Below is a small trained network, with its code and all its weights. Each question gives an input and a class and asks what happens when units are switched off, that is, made to give their printed mean instead of their output.

import numpy as np


def w(rows, s, z=0):
    codes = np.array(rows[::2]) - 128.0
    scale = np.full(codes.shape[1], s)
    scale[-1] = z or s
    return codes * scale


def norm(h):
    return h / np.sqrt((h * h).mean(-1, keepdims=True) + 1e-5)


def f(y):
    return y / 2 * (1 + np.tanh(0.7978845608 * (y + 0.044715 * y**3)))


def log_softmax(a):
    a = a - a.max(-1, keepdims=True)
    return a - np.log(np.exp(a).sum(-1, keepdims=True))


def net(x, mask):
    res = np.array(x, float).reshape(1, 3) / 4 @ E
    u = 0
    for l in range(4):
        y = f(norm(res) @ A[l][:, :-1].T + A[l][:, -1])
        res = res + np.where(mask[u : u + 3], y, B[l][:, -1]) @ B[l][:, :-1]
        u += 3
    return log_softmax(norm(res)[-1] @ U[:, :-1].T + U[:, -1])


A, B = {}, {}
E = w([
[221,131,101,101,184,116,127,130,89,122,130],'x0',
[125,118,195,116,199,23,117,133,151,87,193],'x1',
[177,166,114,4,88,87,126,79,109,200,62],'x2',
],0.02)
A[0] = w([
[254,122,74,153,194,175,135,147,81,134,127,48],'L0N1',
[237,125,89,157,222,165,129,146,93,116,147,21],'L0N2',
[123,121,104,173,127,196,137,133,110,115,135,12],'L0N3',
],0.03,0.011)
B[0] = w([
[60,154,59,7,186,215,38,120,138,74,93,255],'L0N1',
[125,33,166,221,59,8,189,100,11,65,111,251],'L0N2',
[97,197,48,163,123,37,52,101,251,148,67,201],'L0N3',
],0.016,0.019)
A[1] = w([
[142,134,65,191,74,252,139,160,139,180,79,49],'L1N1',
[157,125,105,91,130,207,139,129,69,120,140,3],'L1N2',
[144,128,38,153,42,234,148,114,87,164,55,19],'L1N3',
],0.04,0.0032)
B[1] = w([
[187,204,132,182,116,4,178,49,182,177,188,212],'L1N1',
[171,140,137,30,176,195,130,133,155,136,138,165],'L1N2',
[128,63,194,120,73,225,68,248,58,91,80,255],'L1N3',
],0.016,0.026)
A[2] = w([
[45,93,161,143,114,198,204,82,92,162,160,18],'L2N1',
[91,132,126,3,92,79,160,47,117,158,82,6],'L2N2',
[254,110,52,82,205,128,147,104,38,110,109,59],'L2N3',
],0.036,0.0025)
B[2] = w([
[110,142,119,121,122,129,114,121,144,81,139,141],'L2N1',
[70,77,142,91,113,80,74,118,117,236,136,251],'L2N2',
[226,254,95,185,136,137,213,94,240,115,193,218],'L2N3',
],0.019,0.026)
A[3] = w([
[61,81,115,180,240,253,168,149,124,171,155,19],'L3N1',
[59,127,110,167,135,166,150,104,162,65,183,161],'L3N2',
[129,68,116,162,187,182,206,140,52,205,96,2],'L3N3',
],0.031,0.0039)
B[3] = w([
[35,178,105,82,130,122,122,119,205,112,98,138],'L3N1',
[128,118,197,138,192,228,168,204,143,191,135,254],'L3N2',
[78,176,236,255,52,201,142,169,184,117,87,130],'L3N3',
],0.0093,0.016)
U = w([
[163,217,92,164,132,73,137,85,217,184,153,254],'0',
[54,116,39,162,142,159,64,115,106,28,53,86],'1',
[74,121,199,166,215,179,147,196,175,136,172,96],'2',
[162,70,149,218,176,90,218,127,42,32,189,77],'3',
[176,118,206,120,52,162,110,196,77,159,93,128],'4',
[186,183,96,13,143,254,118,131,126,114,120,75],'5',
[52,44,163,75,143,83,82,117,94,246,172,79],'6',
],0.015,0.0055)

Each question gives the input, the list of numbers given to net, and the class t.
The units are the neurons (one row each of A and B). Each row of codes is followed by its name. A weight is (code - 128) times the scale printed after its matrix; where a second scale follows, it is the last column's (A, B and U).
mask holds one flag per neuron, layer by layer. A switched-off neuron (its flag False) gives its mean, the last column of its row in B, instead of its output. The means were averaged over made-up inputs and are rounded, as every weight is.
A unit's drop is (log p(t) with every unit on - log p(t) with that unit switched off) / (log p(t) with every unit on - log p(t) with every unit switched off).
The circuit of an input: a set's keep is (log p(t) with only the set's units on - log p(t) with every unit switched off) / (log p(t) with every unit on - log p(t) with every unit switched off). Starting from all 12 units, units are removed one at a time, each time the one whose removal leaves the highest keep (on an exact tie, the one counted first), for as long as the keep stays at least 0.8.
units of the circuit, in order: the units of the circuit, biggest drop first
most important unit: the unit with the biggest drop
top k neurons: the k neurons with the biggest drops, biggest first
k most important neurons of layer l: the k neurons of layer l with the biggest drops, biggest first
input [2,0,-6], class 1: top 3 neurons => (L0N3 L2N3 L1N1)
input [8,3,-6], class 3: most important unit => L0N2
input [7,-3,2], class 5: top 2 neurons => (L0N1 L2N3)
input [8,-6,-1], class 1: units of the circuit, in order => (L0N1 L0N2)
input [-6,0,2], class 4: units of the circuit, in order => (L0N1 L2N2 L2N3)
input [-6,5,-2], class 2: top 4 neurons => (L2N2 L0N2 L1N1 L1N3)
input [-8,-1,-2], class 0: top 2 neurons => (L0N2 L0N1)
input [-1,0,-7], class 0: top 4 neurons => (L0N3 L1N3 L0N1 L0N2)
input [-1,6,-2], class 2: units of the circuit, in order => (L0N2 L1N1 L0N1)
input [-7,3,0], class 2: top 2 neurons => (L0N1 L1N1)
input [4,-8,0], class 1: units of the circuit, in order => (L0N3 L0N1)
input [2,0,7], class 5: 2 most important neurons of layer 0 => (L0N2 L0N3)
input [0,0,5], class 4: top 4 neurons => (L0N1 L0N3 L0N2 L2N3)
input [4,4,-6], class 3: units of the circuit, in order => (L0N2)
input [2,-6,6], class 5: top 3 neurons => (L1N3 L1N2 L0N2)
input [-3,7,-3], class 2: top 4 neurons => (L2N2 L0N2 L1N1 L1N3)
input [-1,-5,-3], class 0: top 2 neurons => (L0N3 L0N2)
input [-8,-7,-6], class 0: top 2 neurons => (L1N1 L0N3)
input [7,-2,1], class 5: top 3 neurons => (L0N1 L2N3 L1N2)
input [7,-6,-3], class 1: top 2 neurons => (L0N1 L0N2)
input [2,-3,8], class 5: units of the circuit, in order => (L1N2 L0N3)
input [-4,-3,8], class 4: most important unit => L1N3
input [5,-6,8], class 5: 2 most important neurons of layer 1 => (L1N3 L1N2)
input [-2,-2,3], class 4: top 2 neurons => (L1N3 L0N1)
input [4,-1,-8], class 1: 2 most important neurons of layer 0 => (L0N3 L0N1)
input [3,-8,2], class 5: 2 most important neurons of layer 0 => (L0N1 L0N2)
input [-8,-1,2], class 4: units of the circuit, in order => (L0N1 L2N3 L2N2)
